Below is a small trained network, with its code and all its weights. Each question gives an input and a target symbol and asks what happens when units are switched off, that is, made to give their printed mean instead of their output.

import numpy as np


def w(rows, s, z=0):
    codes = np.array(rows[::2]) - 128.0
    scale = np.full(codes.shape[1], s)
    scale[-1] = z or s
    return codes * scale


def f(y):
    return y / 2 * (1 + np.tanh(0.7978845608 * (y + 0.044715 * y**3)))


def softmax(a):
    e = np.exp(a - a.max(-1, keepdims=True))
    return e / e.sum(-1, keepdims=True)


def log_softmax(a):
    a = a - a.max(-1, keepdims=True)
    return a - np.log(np.exp(a).sum(-1, keepdims=True))


def net(x, mask):
    ids = ['αζθξπφω'.index(c) for c in x.split()]
    T = len(ids)
    res = E[ids] + P[:T]
    u = 0
    for l in range(2):
        r = res
        for j in range(2):
            rows = slice(2 * j, 2 * j + 2)
            q, k, v = (r @ M[l][rows].T for M in (Q, K, V))
            z = softmax(np.where(np.tri(T) > 0, q @ k.T / 2**0.5, -1e9)) @ v
            o = O[l][rows]
            res = res + np.where(mask[u + j], z, o[:, -1]) @ o[:, :-1]
        u += 2
        y = f(res @ A[l][:, :-1].T + A[l][:, -1])
        res = res + np.where(mask[u : u + 8], y, B[l][:, -1]) @ B[l][:, :-1]
        u += 8
    return log_softmax(res[-1] @ U[:, :-1].T + U[:, -1])


Q, K, V, O, A, B = {}, {}, {}, {}, {}, {}
E = w([
[156,140,143,217],'α',
[106,241,88,121],'ζ',
[1,49,118,166],'θ',
[208,84,138,137],'ξ',
[133,31,118,143],'π',
[34,93,125,88],'φ',
[207,244,189,173],'ω',
],0.018)
P = w([
[86,136,24,170],'0',
[103,217,29,85],'1',
[93,204,66,105],'2',
[118,172,98,86],'3',
[128,146,131,92],'4',
[131,120,168,96],'5',
[162,110,192,81],'6',
[147,82,248,92],'7',
[170,63,253,78],'8',
[191,51,143,50],'9',
],0.0064)
Q[0] = w([
[1,185,203,162],'0.h0',
[71,211,33,181],'0.h0',
[186,49,185,160],'0.h1',
[21,18,157,79],'0.h1',
],0.0069)
K[0] = w([
[136,101,242,116],'0.h0',
[179,153,153,79],'0.h0',
[161,2,132,225],'0.h1',
[213,109,241,149],'0.h1',
],0.0085)
V[0] = w([
[125,196,193,73],'0.h0',
[146,168,123,182],'0.h0',
[106,135,196,113],'0.h1',
[163,94,2,206],'0.h1',
],0.0083)
O[0] = w([
[108,129,211,120,254],'0.h0',
[1,172,119,251,119],'0.h0',
[87,218,109,152,176],'0.h1',
[153,2,104,131,42],'0.h1',
],0.0076,0.00075)
A[0] = w([
[98,178,119,75,99],'0.n0',
[112,169,179,87,127],'0.n1',
[107,139,146,156,95],'0.n2',
[145,154,163,169,9],'0.n3',
[151,124,89,143,253],'0.n4',
[121,160,135,85,98],'0.n5',
[90,123,123,133,155],'0.n6',
[134,2,153,69,183],'0.n7',
],0.014,0.003)
B[0] = w([
[65,119,141,145,191],'0.n0',
[92,92,112,137,204],'0.n1',
[128,103,120,72,148],'0.n2',
[129,148,110,64,167],'0.n3',
[173,114,200,228,142],'0.n4',
[121,93,88,194,158],'0.n5',
[161,103,189,52,169],'0.n6',
[143,175,1,134,254],'0.n7',
],0.0089,0.0097)
Q[1] = w([
[135,60,54,175],'1.h0',
[146,141,192,254],'1.h0',
[114,124,107,42],'1.h1',
[232,79,115,126],'1.h1',
],0.0089)
K[1] = w([
[93,59,1,156],'1.h0',
[165,138,112,236],'1.h0',
[118,193,86,60],'1.h1',
[93,104,78,136],'1.h1',
],0.007)
V[1] = w([
[76,55,71,130],'1.h0',
[241,176,109,13],'1.h0',
[254,177,120,41],'1.h1',
[183,29,178,181],'1.h1',
],0.0066)
O[1] = w([
[97,39,176,25,215],'1.h0',
[59,111,178,185,92],'1.h0',
[87,226,255,46,99],'1.h1',
[197,104,107,139,2],'1.h1',
],0.0058,0.0072)
A[1] = w([
[160,181,2,164,55],'1.n0',
[151,156,58,162,114],'1.n1',
[192,216,124,204,195],'1.n2',
[41,192,241,131,168],'1.n3',
[115,18,95,92,113],'1.n4',
[68,28,143,107,191],'1.n5',
[233,176,119,176,239],'1.n6',
[131,110,234,203,253],'1.n7',
],0.0094,0.0028)
B[1] = w([
[150,135,203,173,201],'1.n0',
[58,93,223,139,166],'1.n1',
[99,81,225,13,190],'1.n2',
[202,5,147,168,222],'1.n3',
[138,254,114,116,245],'1.n4',
[209,194,195,106,244],'1.n5',
[104,35,46,81,183],'1.n6',
[73,213,154,111,155],'1.n7',
],0.0066,0.012)
U = w([
[122,116,127,129,29],'α',
[1,101,121,173,151],'ζ',
[241,197,177,153,37],'θ',
[171,58,80,93,80],'ξ',
[173,154,119,188,252],'π',
[89,146,87,85,191],'φ',
[124,100,205,84,149],'ω',
],0.01,0.0041)

Each question gives the input, a string of symbols that net reads in full, and the target symbol t.
The units are the heads (2 rows each of Q, K, V and O) and the neurons (one row each of A and B). Each row of codes is followed by its name. A weight is (code - 128) times the scale printed after its matrix; where a second scale follows, it is the last column's (O, A, B and U).
mask holds one flag per unit, layer by layer, with each layer's heads first. A switched-off unit (its flag False) gives its mean, the last column of its rows in O or B, instead of its output. The means were averaged over made-up inputs and are rounded, as every weight is.
A unit's drop is (log p(t) with every unit on - log p(t) with that unit switched off) / (log p(t) with every unit on - log p(t) with every unit switched off).
The circuit of an input: a set's keep is (log p(t) with only the set's units on - log p(t) with every unit switched off) / (log p(t) with every unit on - log p(t) with every unit switched off). Starting from the 12 units with the biggest drops (on a tie, the unit counted first), units are removed one at a time, each time the one whose removal leaves the highest keep (on an exact tie, the one counted first), for as long as the keep stays at least 0.8.
units of the circuit, in order: the units of the circuit, biggest drop first
k most important neurons: the k neurons with the biggest drops, biggest first
k most important neurons of layer l: the k neurons of layer l with the biggest drops, biggest first
drop of u: that unit's drop, to one decimal
input φ α ζ φ ω α, target ω: units of the circuit, in order -> [0.n7]
input ω ω π α, target ζ: units of the circuit, in order -> [1.n5 0.h0]
input α θ ξ, target ξ: 2 most important neurons of layer 0 -> [0.n4 0.n1]
input α φ θ φ ζ ω, target ω: units of the circuit, in order -> [1.n2 1.n4]
input θ α ξ φ α φ, target φ: units of the circuit, in order -> [0.n7 1.n3 0.h1]
input ω φ φ ω ξ, target ξ: 3 most important neurons -> [1.n6 1.n5 0.n0]
input φ φ α ω π, target π: units of the circuit, in order -> [1.n0 0.n7 1.n2]
input φ π φ φ ω ζ φ π, target π: 4 most important neurons -> [1.n0 0.n7 1.n2 0.n4]
input α ζ ω φ α, target ξ: 4 most important neurons -> [1.n6 0.n4 0.n7 1.n5]
input θ α α θ, target θ: 2 most important neurons -> [1.n5 1.n4]
input φ ω α α, target ω: 2 most important neurons of layer 0 -> [0.n1 0.n0]
input θ φ α π φ φ π φ φ θ, target φ: 3 most important neurons -> [0.n7 1.n3 1.n4]
input θ φ ω α θ, target ω: drop of 0.h1 -> 0.2
input α φ α, target ξ: most important neuron -> [1.n6]
input φ ζ α ω ω φ θ, target ω: drop of 1.h1 -> 0.1
input π θ ξ θ φ φ ζ φ, target φ: drop of 0.n1 -> 0.0
